Below is a small trained network, with its code and all its weights. Each question gives an input and a class and asks what happens when units are switched off, that is, made to give their printed mean instead of their output.

import numpy as np


def w(rows, s, z=0):
    codes = np.array(rows[::2]) - 128.0
    scale = np.full(codes.shape[1], s)
    scale[-1] = z or s
    return codes * scale


def f(y):
    return np.maximum(y, 0)


def log_softmax(a):
    a = a - a.max(-1, keepdims=True)
    return a - np.log(np.exp(a).sum(-1, keepdims=True))


def net(x, mask):
    res = np.array(x, float).reshape(1, 7) / 4 @ E
    y = f(res @ A[0][:, :-1].T + A[0][:, -1])
    res = res + np.where(mask, y, B[0][:, -1]) @ B[0][:, :-1]
    return log_softmax(res[-1] @ U[:, :-1].T + U[:, -1])


A, B = {}, {}
E = w([
[76,139,128],'x0',
[152,241,99],'x1',
[122,122,37],'x2',
[36,167,80],'x3',
[180,185,191],'x4',
[77,223,108],'x5',
[1,145,134],'x6',
],0.0063)
A[0] = w([
[33,130,117,98],'n0',
[140,59,5,85],'n1',
[163,44,61,25],'n2',
[196,144,125,2],'n3',
[39,95,141,210],'n4',
[187,147,205,67],'n5',
[150,85,95,145],'n6',
[138,87,122,57],'n7',
[177,114,100,168],'n8',
[180,162,74,140],'n9',
[123,133,95,172],'n10',
[170,161,68,71],'n11',
[92,107,197,121],'n12',
[98,108,82,53],'n13',
[114,58,154,105],'n14',
[21,123,216,217],'n15',
[118,154,101,190],'n16',
[148,113,131,133],'n17',
[96,164,134,179],'n18',
[137,169,95,181],'n19',
[138,177,169,43],'n20',
],0.012,0.0033)
B[0] = w([
[152,202,77,221],'n0',
[172,64,163,227],'n1',
[134,59,125,199],'n2',
[145,208,96,178],'n3',
[130,182,35,239],'n4',
[147,128,141,217],'n5',
[107,118,106,183],'n6',
[114,126,95,152],'n7',
[128,153,182,197],'n8',
[130,154,192,199],'n9',
[134,105,162,168],'n10',
[95,98,173,177],'n11',
[71,68,143,180],'n12',
[192,175,122,164],'n13',
[90,116,82,187],'n14',
[7,76,103,255],'n15',
[109,120,143,181],'n16',
[118,146,115,158],'n17',
[76,124,102,187],'n18',
[84,128,122,188],'n19',
[136,96,79,164],'n20',
],0.018,0.0066)
U = w([
[190,12,28,225],'0',
[238,172,120,179],'1',
[130,68,31,30],'2',
[56,213,132,231],'3',
[153,57,180,16],'4',
[198,162,1,3],'5',
[110,59,119,48],'6',
],0.0084,0.0046)

Each question gives the input, the list of numbers given to net, and the class t.
The units are the neurons (one row each of A and B). Each row of codes is followed by its name. A weight is (code - 128) times the scale printed after its matrix; where a second scale follows, it is the last column's (A, B and U).
mask holds one flag per neuron, in row order. A switched-off neuron (its flag False) gives its mean, the last column of its row in B, instead of its output. The means were averaged over made-up inputs and are rounded, as every weight is.
A unit's drop is (log p(t) with every unit on - log p(t) with that unit switched off) / (log p(t) with every unit on - log p(t) with every unit switched off).
The circuit of an input: a set's keep is (log p(t) with only the set's units on - log p(t) with every unit switched off) / (log p(t) with every unit on - log p(t) with every unit switched off). Starting from the 12 units with the biggest drops (on a tie, the unit counted first), units are removed one at a time, each time the one whose removal leaves the highest keep (on an exact tie, the one counted first), for as long as the keep stays at least 0.8.
units of the circuit, in order: the units of the circuit, biggest drop first
most important unit: the unit with the biggest drop
top k neurons: the k neurons with the biggest drops, biggest first
drop of u: that unit's drop, to one decimal
input [8,7,-6,-6,-2,1,-3], class 1: units of the circuit, in order -> (n15)
input [3,-8,-8,8,-6,-6,8], class 2: units of the circuit, in order -> (n15, n4)
input [-4,2,1,-5,5,-7,-1], class 1: units of the circuit, in order -> (n15, n3)
input [-4,4,-4,-2,5,-8,0], class 1: units of the circuit, in order -> (n15, n3)
input [7,-3,-3,7,-7,7,-7], class 5: units of the circuit, in order -> (n0, n4)
input [3,0,-7,8,-8,-2,-5], class 5: units of the circuit, in order -> (n4, n0, n11)
input [0,3,7,7,-5,1,7], class 5: units of the circuit, in order -> (n0, n4)
input [0,8,6,-3,5,-6,-2], class 3: top 3 neurons -> (n1, n11, n19)
input [4,-3,7,1,6,-8,-5], class 4: top 2 neurons -> (n4, n8)
input [0,7,-2,-8,6,1,0], class 1: top 2 neurons -> (n15, n5)
input [0,0,-1,-6,8,2,5], class 6: top 2 neurons -> (n4, n0)
input [-3,7,-4,-1,8,-3,-2], class 1: top 2 neurons -> (n15, n5)
input [-3,-3,-3,-3,-1,2,-8], class 1: top 2 neurons -> (n15, n3)
input [-6,5,4,3,0,3,-7], class 3: most important unit -> n19
input [8,-6,-8,1,-6,-6,3], class 2: top 2 neurons -> (n4, n15)
input [-6,4,4,-7,8,2,-4], class 1: drop of n3 -> 0.1
input [2,4,3,-2,5,0,-6], class 1: drop of n3 -> 0.1
input [-4,8,4,-3,-6,1,-7], class 4: drop of n11 -> 0.2
